Below are the code and all the weights of a small trained network. Each question names an input and a class and asks about switching units off, where a switched-off unit gives its printed mean instead of its output.

import numpy as np


def w(rows, s, z=0):
    codes = np.array(rows[::2]) - 128.0
    scale = np.full(codes.shape[1], s)
    scale[-1] = z or s
    return codes * scale


def f(y):
    return np.maximum(y, 0)


def log_softmax(a):
    a = a - a.max(-1, keepdims=True)
    return a - np.log(np.exp(a).sum(-1, keepdims=True))


def net(x, mask):
    res = np.array(x, float).reshape(1, 6) / 4 @ E
    y = f(res @ A[0][:, :-1].T + A[0][:, -1])
    res = res + np.where(mask, y, B[0][:, -1]) @ B[0][:, :-1]
    return log_softmax(res[-1] @ U[:, :-1].T + U[:, -1])


A, B = {}, {}
E = w([
[111,132,211,58,71,105,133,116,207,112],'x0',
[177,147,83,121,69,108,64,112,132,92],'x1',
[98,191,163,247,187,87,99,155,122,239],'x2',
[79,19,58,126,104,133,106,130,189,224],'x3',
[121,122,124,127,168,234,158,230,195,102],'x4',
[230,158,91,79,182,107,178,144,127,190],'x5',
],0.011)
A[0] = w([
[117,105,192,81,37,85,115,83,135,25,183],'n0',
[188,2,166,65,140,185,187,167,144,141,139],'n1',
[201,159,75,160,175,143,142,137,75,113,203],'n2',
[94,127,146,129,59,98,46,121,215,128,181],'n3',
[130,110,163,67,164,64,111,139,154,161,182],'n4',
[124,30,76,125,118,83,143,140,128,188,253],'n5',
[53,110,164,165,181,155,154,195,126,131,171],'n6',
[142,20,99,158,112,170,121,99,75,185,233],'n7',
],0.0094,0.0035)
B[0] = w([
[139,122,84,113,46,208,169,105,10,105,247],'n0',
[108,180,93,102,135,126,190,152,174,96,217],'n1',
[199,191,152,151,114,63,45,210,111,90,218],'n2',
[163,44,129,81,93,136,134,112,106,214,212],'n3',
[141,199,120,52,192,124,151,103,119,162,177],'n4',
[103,163,114,148,114,118,69,90,179,164,222],'n5',
[75,117,188,159,124,174,142,145,137,118,209],'n6',
[20,138,134,117,78,73,81,143,171,110,212],'n7',
],0.011,0.014)
U = w([
[135,126,98,106,70,152,143,37,13,87,179],'0',
[166,196,217,134,205,71,183,74,141,187,145],'1',
[85,149,226,230,173,180,106,244,108,120,252],'2',
[119,92,111,104,97,198,193,194,180,25,41],'3',
[254,178,129,142,105,40,42,207,89,56,169],'4',
[21,90,79,144,95,8,44,10,137,85,51],'5',
[169,31,126,92,131,211,52,150,201,214,46],'6',
[115,190,25,75,147,131,179,171,232,137,51],'7',
],0.0081,0.0027)

Each question gives the input, the list of numbers given to net, and the class t.
The units are the neurons (one row each of A and B). Each row of codes is followed by its name. A weight is (code - 128) times the scale printed after its matrix; where a second scale follows, it is the last column's (A, B and U).
mask holds one flag per neuron, in row order. A switched-off neuron (its flag False) gives its mean, the last column of its row in B, instead of its output. The means were averaged over made-up inputs and are rounded, as every weight is.
A unit's drop is (log p(t) with every unit on - log p(t) with that unit switched off) / (log p(t) with every unit on - log p(t) with every unit switched off).
The circuit of an input: a set's keep is (log p(t) with only the set's units on - log p(t) with every unit switched off) / (log p(t) with every unit on - log p(t) with every unit switched off). Starting from all 8 units, units are removed one at a time, each time the one whose removal leaves the highest keep (on an exact tie, the one counted first), for as long as the keep stays at least 0.8.
units of the circuit, in order: the units of the circuit, biggest drop first
top k neurons: the k neurons with the biggest drops, biggest first
drop when u is switched off: that unit's drop, to one decimal
input [8,-4,-3,-3,-2,5], class 0: units of the circuit, in order -> [n0]
input [6,4,5,-2,8,4], class 1: top 2 neurons -> [n0, n7]
input [8,2,3,1,4,2], class 6: top 3 neurons -> [n3, n7, n2]
input [-1,-8,-7,4,-6,2], class 5: top 2 neurons -> [n7, n5]
input [4,0,6,3,-1,3], class 1: top 2 neurons -> [n4, n0]
input [-3,6,-5,4,3,-2], class 5: top 2 neurons -> [n7, n5]
input [4,0,2,8,3,2], class 7: top 2 neurons -> [n1, n4]
input [-1,8,3,-7,-7,-2], class 0: top 4 neurons -> [n0, n7, n5, n1]
input [2,-8,4,8,-1,2], class 5: top 2 neurons -> [n7, n5]
input [8,7,-6,5,2,4], class 0: top 2 neurons -> [n0, n3]
input [1,-6,-5,1,3,3], class 7: top 2 neurons -> [n1, n0]
input [-6,2,0,-6,-6,-3], class 4: drop when n5 is switched off -> 0.0
input [0,-1,6,-6,3,6], class 4: drop when n2 is switched off -> 2.2
input [-7,-4,-8,2,2,2], class 7: drop when n1 is switched off -> 0.5
input [-6,8,-7,-3,-8,5], class 4: top neuron -> [n2]
